Below are the code and all the weights of a small trained network. Each question names an input and a class and asks about switching units off, where a switched-off unit gives its printed mean instead of its output.

import numpy as np


def w(rows, s, z=0):
    codes = np.array(rows[::2]) - 128.0
    scale = np.full(codes.shape[1], s)
    scale[-1] = z or s
    return codes * scale


def f(y):
    return y / 2 * (1 + np.tanh(0.7978845608 * (y + 0.044715 * y**3)))


def log_softmax(a):
    a = a - a.max(-1, keepdims=True)
    return a - np.log(np.exp(a).sum(-1, keepdims=True))


def net(x, mask):
    res = np.array(x, float).reshape(1, 4) / 4 @ E
    y = f(res @ A[0][:, :-1].T + A[0][:, -1])
    res = res + np.where(mask, y, B[0][:, -1]) @ B[0][:, :-1]
    return log_softmax(res[-1] @ U[:, :-1].T + U[:, -1])


A, B = {}, {}
E = w([
[150,138,141,132],'x0',
[50,198,173,31],'x1',
[145,41,120,2],'x2',
[105,15,219,105],'x3',
],0.0086)
A[0] = w([
[122,137,146,151,4],'N0',
[77,176,160,96,122],'N1',
[85,166,168,116,26],'N2',
[159,106,43,143,134],'N3',
[94,129,94,134,152],'N4',
[94,113,79,64,29],'N5',
[82,192,176,246,197],'N6',
[164,52,79,190,79],'N7',
[113,160,137,90,63],'N8',
[195,118,111,160,185],'N9',
[25,110,102,148,176],'N10',
[87,170,151,92,52],'N11',
[172,119,136,54,127],'N12',
[210,108,90,144,98],'N13',
[111,29,217,166,100],'N14',
[53,146,158,197,127],'N15',
[106,176,118,160,85],'N16',
[124,183,121,88,70],'N17',
[170,85,131,148,9],'N18',
[122,91,196,143,123],'N19',
[58,153,129,116,34],'N20',
[91,141,36,137,104],'N21',
[210,113,23,39,113],'N22',
],0.012,0.0038)
B[0] = w([
[80,58,62,128,122],'N0',
[28,97,198,215,176],'N1',
[70,70,155,188,148],'N2',
[86,205,182,179,179],'N3',
[130,244,146,20,138],'N4',
[161,76,153,173,153],'N5',
[149,2,55,28,251],'N6',
[57,127,196,221,202],'N7',
[84,108,161,247,144],'N8',
[38,176,173,134,185],'N9',
[236,191,185,114,151],'N10',
[76,100,184,221,158],'N11',
[134,35,120,128,168],'N12',
[50,104,157,169,177],'N13',
[57,233,29,80,208],'N14',
[182,36,45,97,183],'N15',
[85,57,107,83,163],'N16',
[36,119,144,169,154],'N17',
[106,35,143,213,145],'N18',
[48,242,49,55,165],'N19',
[123,107,155,213,146],'N20',
[85,221,116,34,164],'N21',
[108,38,76,64,208],'N22',
],0.006,0.011)
U = w([
[42,82,162,237,91],'0',
[49,127,73,113,186],'1',
[138,1,74,109,62],'2',
[103,96,107,135,255],'3',
[194,144,179,136,69],'4',
[224,192,133,117,1],'5',
],0.0086,0.0039)

Each question gives the input, the list of numbers given to net, and the class t.
The units are the neurons (one row each of A and B). Each row of codes is followed by its name. A weight is (code - 128) times the scale printed after its matrix; where a second scale follows, it is the last column's (A, B and U).
mask holds one flag per neuron, in row order. A switched-off neuron (its flag False) gives its mean, the last column of its row in B, instead of its output. The means were averaged over made-up inputs and are rounded, as every weight is.
A unit's drop is (log p(t) with every unit on - log p(t) with that unit switched off) / (log p(t) with every unit on - log p(t) with every unit switched off).
The circuit of an input: a set's keep is (log p(t) with only the set's units on - log p(t) with every unit switched off) / (log p(t) with every unit on - log p(t) with every unit switched off). Starting from the 12 units with the biggest drops (on a tie, the unit counted first), units are removed one at a time, each time the one whose removal leaves the highest keep (on an exact tie, the one counted first), for as long as the keep stays at least 0.8.
circuit, biggest first: the units of the circuit, biggest drop first
most important unit: the unit with the biggest drop
top k neurons: the k neurons with the biggest drops, biggest first
drop of u: that unit's drop, to one decimal
input [6,-6,-8,5], class 2: top 2 neurons : N6; N15
input [5,8,-3,5], class 0: most important unit : N1
input [8,2,8,-6], class 2: circuit, biggest first : N22; N12
input [8,4,8,-6], class 2: circuit, biggest first : N22; N12
input [-5,6,-8,6], class 2: circuit, biggest first : N6; N15
input [4,-2,-3,6], class 1: circuit, biggest first : N14; N19
input [4,-4,1,0], class 0: circuit, biggest first : N6; N7
input [-1,-7,3,6], class 0: top 3 neurons : N7; N18; N6
input [-7,-7,5,4], class 0: top 2 neurons : N7; N6
input [-3,1,2,-1], class 4: top 2 neurons : N6; N14
input [-6,-3,-3,7], class 1: top 2 neurons : N14; N19
input [2,1,-8,3], class 2: drop of N6 : 0.2
input [1,3,1,0], class 4: drop of N9 : 0.1
input [-5,4,-6,8], class 1: drop of N2 : 0.0
input [-5,2,8,-6], class 2: most important unit : N22
